Here is a tiny trained network, its code and every weight. The questions are about switching its units off for an input and a class, where a switched-off unit gives its printed mean instead of its output.

import numpy as np


def w(rows, s, z=0):
    codes = np.array(rows[::2]) - 128.0
    scale = np.full(codes.shape[1], s)
    scale[-1] = z or s
    return codes * scale


def f(y):
    return y / 2 * (1 + np.tanh(0.7978845608 * (y + 0.044715 * y**3)))


def log_softmax(a):
    a = a - a.max(-1, keepdims=True)
    return a - np.log(np.exp(a).sum(-1, keepdims=True))


def net(x, mask):
    res = np.array(x, float).reshape(1, 5) / 4 @ E
    y = f(res @ A[0][:, :-1].T + A[0][:, -1])
    res = res + np.where(mask, y, B[0][:, -1]) @ B[0][:, :-1]
    return log_softmax(res[-1] @ U[:, :-1].T + U[:, -1])


A, B = {}, {}
E = w([
[143,88,152,124,121,128,155,129,148],'x0',
[42,60,88,33,161,80,174,123,60],'x1',
[145,136,140,120,143,124,122,115,117],'x2',
[205,84,73,99,11,64,64,87,116],'x3',
[105,198,136,105,56,190,211,25,89],'x4',
],0.012)
A[0] = w([
[76,156,163,134,235,229,199,147,126,149],'N1',
[189,79,75,84,42,52,39,74,135,112],'N2',
[69,66,138,75,157,60,123,105,80,69],'N3',
[204,94,69,95,35,55,58,108,106,140],'N4',
[119,165,126,91,7,190,208,11,127,83],'N5',
[168,117,104,90,182,104,61,226,176,86],'N6',
[59,61,79,52,139,101,167,121,84,2],'N7',
[78,112,64,21,159,38,168,131,99,56],'N8',
[181,77,72,107,4,100,88,66,111,176],'N9',
[104,88,67,31,161,111,131,169,94,25],'N10',
[126,59,149,194,177,23,18,225,130,95],'N11',
[118,127,152,105,152,139,154,128,179,56],'N12',
[213,157,88,161,97,206,111,145,210,50],'N13',
[196,202,176,217,91,145,64,145,219,71],'N14',
[156,61,80,129,201,76,60,204,159,95],'N15',
[187,172,178,176,100,161,75,135,188,21],'N16',
[88,181,122,141,75,174,187,10,72,49],'N17',
[79,149,176,167,254,173,166,160,153,139],'N18',
],0.0094,0.0037)
B[0] = w([
[80,143,152,145,151,50,56,194,230,242],'N1',
[79,118,121,170,162,102,75,186,218,247],'N2',
[112,105,106,169,137,173,131,81,57,199],'N3',
[41,104,124,107,188,71,40,187,138,246],'N4',
[211,187,153,31,77,94,207,173,106,253],'N5',
[199,211,176,90,74,61,191,138,102,200],'N6',
[89,134,95,222,148,172,160,45,114,213],'N7',
[94,79,69,189,201,214,166,63,69,220],'N8',
[92,142,179,137,184,121,41,201,220,248],'N9',
[95,77,63,127,127,221,161,79,92,191],'N10',
[228,209,180,56,54,72,213,135,116,241],'N11',
[150,145,130,110,167,171,84,155,123,140],'N12',
[116,105,93,188,209,154,164,83,56,199],'N13',
[71,65,69,189,181,221,176,16,98,239],'N14',
[193,212,194,111,53,104,191,141,108,219],'N15',
[105,82,60,187,164,165,174,39,63,200],'N16',
[192,188,182,86,7,106,175,145,130,229],'N17',
[64,99,120,141,182,92,1,214,199,231],'N18',
],0.008,0.017)
U = w([
[78,107,120,116,144,106,6,207,208,250],'0',
[194,197,134,49,43,109,212,136,116,60],'1',
[91,53,93,165,149,184,158,1,75,56],'2',
],0.013,0.0024)

Each question gives the input, the list of numbers given to net, and the class t.
The units are the neurons (one row each of A and B). Each row of codes is followed by its name. A weight is (code - 128) times the scale printed after its matrix; where a second scale follows, it is the last column's (A, B and U).
mask holds one flag per neuron, in row order. A switched-off neuron (its flag False) gives its mean, the last column of its row in B, instead of its output. The means were averaged over made-up inputs and are rounded, as every weight is.
A unit's drop is (log p(t) with every unit on - log p(t) with that unit switched off) / (log p(t) with every unit on - log p(t) with every unit switched off).
The circuit of an input: a set's keep is (log p(t) with only the set's units on - log p(t) with every unit switched off) / (log p(t) with every unit on - log p(t) with every unit switched off). Starting from the 12 units with the biggest drops (on a tie, the unit counted first), units are removed one at a time, each time the one whose removal leaves the highest keep (on an exact tie, the one counted first), for as long as the keep stays at least 0.8.
circuit, biggest first: the units of the circuit, biggest drop first
top k neurons: the k neurons with the biggest drops, biggest first
drop of u: that unit's drop, to one decimal
input [3,7,3,8,6], class 0: circuit, biggest first	N9
input [-1,-8,-2,1,-7], class 2: top 4 neurons	N14, N16, N13, N5
input [8,7,-4,6,-7], class 1: top 4 neurons	N11, N15, N6, N14
input [5,6,5,-5,-2], class 2: top 2 neurons	N8, N9
input [1,5,-6,6,6], class 0: top 2 neurons	N9, N4
input [8,7,2,7,6], class 0: top 2 neurons	N9, N2
input [7,7,7,0,8], class 1: top 2 neurons	N5, N17
input [8,6,-2,5,-2], class 2: top 4 neurons	N8, N7, N1, N18
input [4,-7,4,1,-6], class 2: top 4 neurons	N14, N16, N5, N13
input [-5,6,-5,6,3], class 0: top 4 neurons	N9, N2, N4, N14
input [3,-2,8,5,5], class 0: top 3 neurons	N9, N11, N4
input [5,0,-5,8,7], class 0: top 2 neurons	N9, N4
input [2,0,-2,-8,7], class 0: top 2 neurons	N1, N18
input [0,-8,0,3,6], class 2: circuit, biggest first	N14
input [-1,5,4,2,-1], class 2: drop of N17	0.0
input [2,3,6,4,-7], class 1: drop of N11	0.2
input [7,-8,-4,-7,0], class 2: drop of N14	2.3
